[[-38  -7]
 [-46 -34]
 [-33 -16]
 [-64 -43]
 [ 21  37]
 [ 99 -17]
 [ 44  14]
 [ 75  20]
 [ 28  12]]
|
[[ 99 -17]
 [ 75  20]
 [ 44  14]
 [ 28  12]
 [ 21  37]
 [-33 -16]
 [-38  -7]
 [-46 -34]
 [-64 -43]]

[[-23 -38 -13 -20   0 -39  -2 -21 -32]
 [ -6 -31 -25 -23 -29  -4 -44 -15 -24]
 [-21 -48 -10 -29   0 -31 -15  -4 -32]
 [ 81  37 -47   9   3  68 -92  32  13]]
|
[[ 81  37 -47   9   3  68 -92  32  13]
 [ -6 -31 -25 -23 -29  -4 -44 -15 -24]
 [-21 -48 -10 -29   0 -31 -15  -4 -32]
 [-23 -38 -13 -20   0 -39  -2 -21 -32]]

[[-11   3  30  16  16 -25  -9]
 [  5   4   7  -5  12  -2  -1]
 [  1   0  13   2   7  -8  -2]
 [ 28 -10  35   0   8 -25  -2]
 [ 13  10 -10 -22  26  20  -7]
 [  4  13 -20 -21  11  22  -9]
 [ 71   3  97   9  31 -60 -43]]
|
[[ 71   3  97   9  31 -60 -43]
 [ 28 -10  35   0   8 -25  -2]
 [ 13  10 -10 -22  26  20  -7]
 [  5   4   7  -5  12  -2  -1]
 [  4  13 -20 -21  11  22  -9]
 [  1   0  13   2   7  -8  -2]
 [-11   3  30  16  16 -25  -9]]

[[  7  25 -33 -34  14]
 [ 75 -11  86   0  37]
 [-19   6  44  24  30]
 [-12   4  28  20  11]
 [  9  17 -20 -30  21]
 [-40  -7 -89 -64  -6]]
|
[[ 75 -11  86   0  37]
 [  9  17 -20 -30  21]
 [  7  25 -33 -34  14]
 [-12   4  28  20  11]
 [-19   6  44  24  30]
 [-40  -7 -89 -64  -6]]

[[-18 -66 -25  18  11 -51 -20  12  -7  10  -4]
 [-78 -61  37  13  18  -1   2 -44   6  -1  18]
 [ 35  60  47   1 -12   0  20  13   8 -25 -11]
 [ 34 -23  36   4  -9  69   5  15  17  10   0]
 [-44 -14 -19  -1 -20   0  10  31 -15  19  -9]]
|
[[ 35  60  47   1 -12   0  20  13   8 -25 -11]
 [ 34 -23  36   4  -9  69   5  15  17  10   0]
 [-18 -66 -25  18  11 -51 -20  12  -7  10  -4]
 [-44 -14 -19  -1 -20   0  10  31 -15  19  -9]
 [-78 -61  37  13  18  -1   2 -44   6  -1  18]]

[[-98 -37]
 [-18  29]]
|
[[-18  29]
 [-98 -37]]

[[22 19]
 [ 3 -1]
 [25 19]
 [81 95]
 [-3  6]]
|
[[81 95]
 [25 19]
 [22 19]
 [ 3 -1]
 [-3  6]]

[[  6   1   4  -8  82  30  14   1  26]
 [-50  28  -1  47  55 -28  58  21  26]
 [-51  28   1  47  55 -29  62  21  27]
 [ 27 -28  27 -23 -12 -18 -15 -29 -11]]
|
[[ 27 -28  27 -23 -12 -18 -15 -29 -11]
 [  6   1   4  -8  82  30  14   1  26]
 [-50  28  -1  47  55 -28  58  21  26]
 [-51  28   1  47  55 -29  62  21  27]]

[[  8  13 -12 -20  19  19  -7  12   9 -24]
 [ 24 -61   5 -47  60   1  90   4  39 -50]
 [  4   7  -5 -10   7   8  -3   3   5 -14]
 [  1   0  14   3   9  -9  -2  -5  -7  -2]
 [  9   4   2 -10  17   3   0   1   1 -14]
 [-26  20  27  24  25 -24 -20  15 -31   2]
 [  6   3   6  -7  15   1   0  -1  -1 -12]
 [ -3   0  16   8   6 -14  -4  -6 -11   2]
 [ 11 -25   7 -18  27  -2  38  -3  17 -18]]
|
[[ 24 -61   5 -47  60   1  90   4  39 -50]
 [ 11 -25   7 -18  27  -2  38  -3  17 -18]
 [  9   4   2 -10  17   3   0   1   1 -14]
 [  8  13 -12 -20  19  19  -7  12   9 -24]
 [  6   3   6  -7  15   1   0  -1  -1 -12]
 [  4   7  -5 -10   7   8  -3   3   5 -14]
 [  1   0  14   3   9  -9  -2  -5  -7  -2]
 [ -3   0  16   8   6 -14  -4  -6 -11   2]
 [-26  20  27  24  25 -24 -20  15 -31   2]]
---
[[ 39  12 -38  25]
 [ 20   8 -23  33]
 [ 75  19 -66   2]
 [ 25   9 -27  31]
 [ 55  15 -51  18]
 [ 73  19 -64   5]
 [ 32  11 -32  28]
 [ 68  18 -61   9]
 [ 47  14 -44  21]
 [ 62  17 -56  13]]
|
[[ 25  33   2  31  18   5  28   9  21  13]
 [-38 -23 -66 -27 -51 -64 -32 -61 -44 -56]
 [ 12   8  19   9  15  19  11  18  14  17]
 [ 39  20  75  25  55  73  32  68  47  62]]

[[  1 -92  38 -31   1]
 [  2   9   5  21  -3]
 [ 23   6 -31  26 -12]
 [ -6 -12   1  -6  23]
 [-15 -13   7 -34  16]
 [ 36  12  12  44 -20]
 [ 18   4  12  38  20]
 [  7 -27  24 -29   2]]
|
[[  1  -3 -12  23  16 -20  20   2]
 [-31  21  26  -6 -34  44  38 -29]
 [ 38   5 -31   1   7  12  12  24]
 [-92   9   6 -12 -13  12   4 -27]
 [  1   2  23  -6 -15  36  18   7]]

[[-99  17  62 -49  -4 -23  -6 -15 -33 -97  -5  -6]
 [-41  -7  -3  -3  -1 -13  -2  -9  -1 -41  -1  -4]
 [-74  17  80 -31   1  -8   6  17 -13 -72   0   3]
 [ 90  29  22  11  -5  29  -2  39  12  91  -3  10]]
|
[[ -6  -4   3  10]
 [ -5  -1   0  -3]
 [-97 -41 -72  91]
 [-33  -1 -13  12]
 [-15  -9  17  39]
 [ -6  -2   6  -2]
 [-23 -13  -8  29]
 [ -4  -1   1  -5]
 [-49  -3 -31  11]
 [ 62  -3  80  22]
 [ 17  -7  17  29]
 [-99 -41 -74  90]]

[[-64  41  61]
 [ 84 -56  23]
 [ 51  55 -34]]
|
[[ 61  23 -34]
 [ 41 -56  55]
 [-64  84  51]]

[[  4 -11 -28  28  45  34  27 -61   4 -39  -4  -3  54 -44]
 [ 20  32  21 -37   8  39  17 -52  47  -4  24  54 -34  -3]
 [-41  30  20  22  30   0  22  34  36  37  20  21  60 -71]
 [-41 -26 -26  14  33 -20  -7   7  25 -33 -24 -10 -32 -95]
 [-14  43 -16  22  25  -1  26 -32  42   7  30  46  -7 -94]
 [ -6  49  35  17  -8  16  13  28 -20 -42 -17  -3 -10  72]]
|
[[-44  -3 -71 -95 -94  72]
 [ 54 -34  60 -32  -7 -10]
 [ -3  54  21 -10  46  -3]
 [ -4  24  20 -24  30 -17]
 [-39  -4  37 -33   7 -42]
 [  4  47  36  25  42 -20]
 [-61 -52  34   7 -32  28]
 [ 27  17  22  -7  26  13]
 [ 34  39   0 -20  -1  16]
 [ 45   8  30  33  25  -8]
 [ 28 -37  22  14  22  17]
 [-28  21  20 -26 -16  35]
 [-11  32  30 -26  43  49]
 [  4  20 -41 -41 -14  -6]]

[[ -1  -8]
 [ -5  -5]
 [ 19  35]
 [ 15 -12]
 [  1 -13]
 [ 27  96]]
|
[[ -8  -5  35 -12 -13  96]
 [ -1  -5  19  15   1  27]]
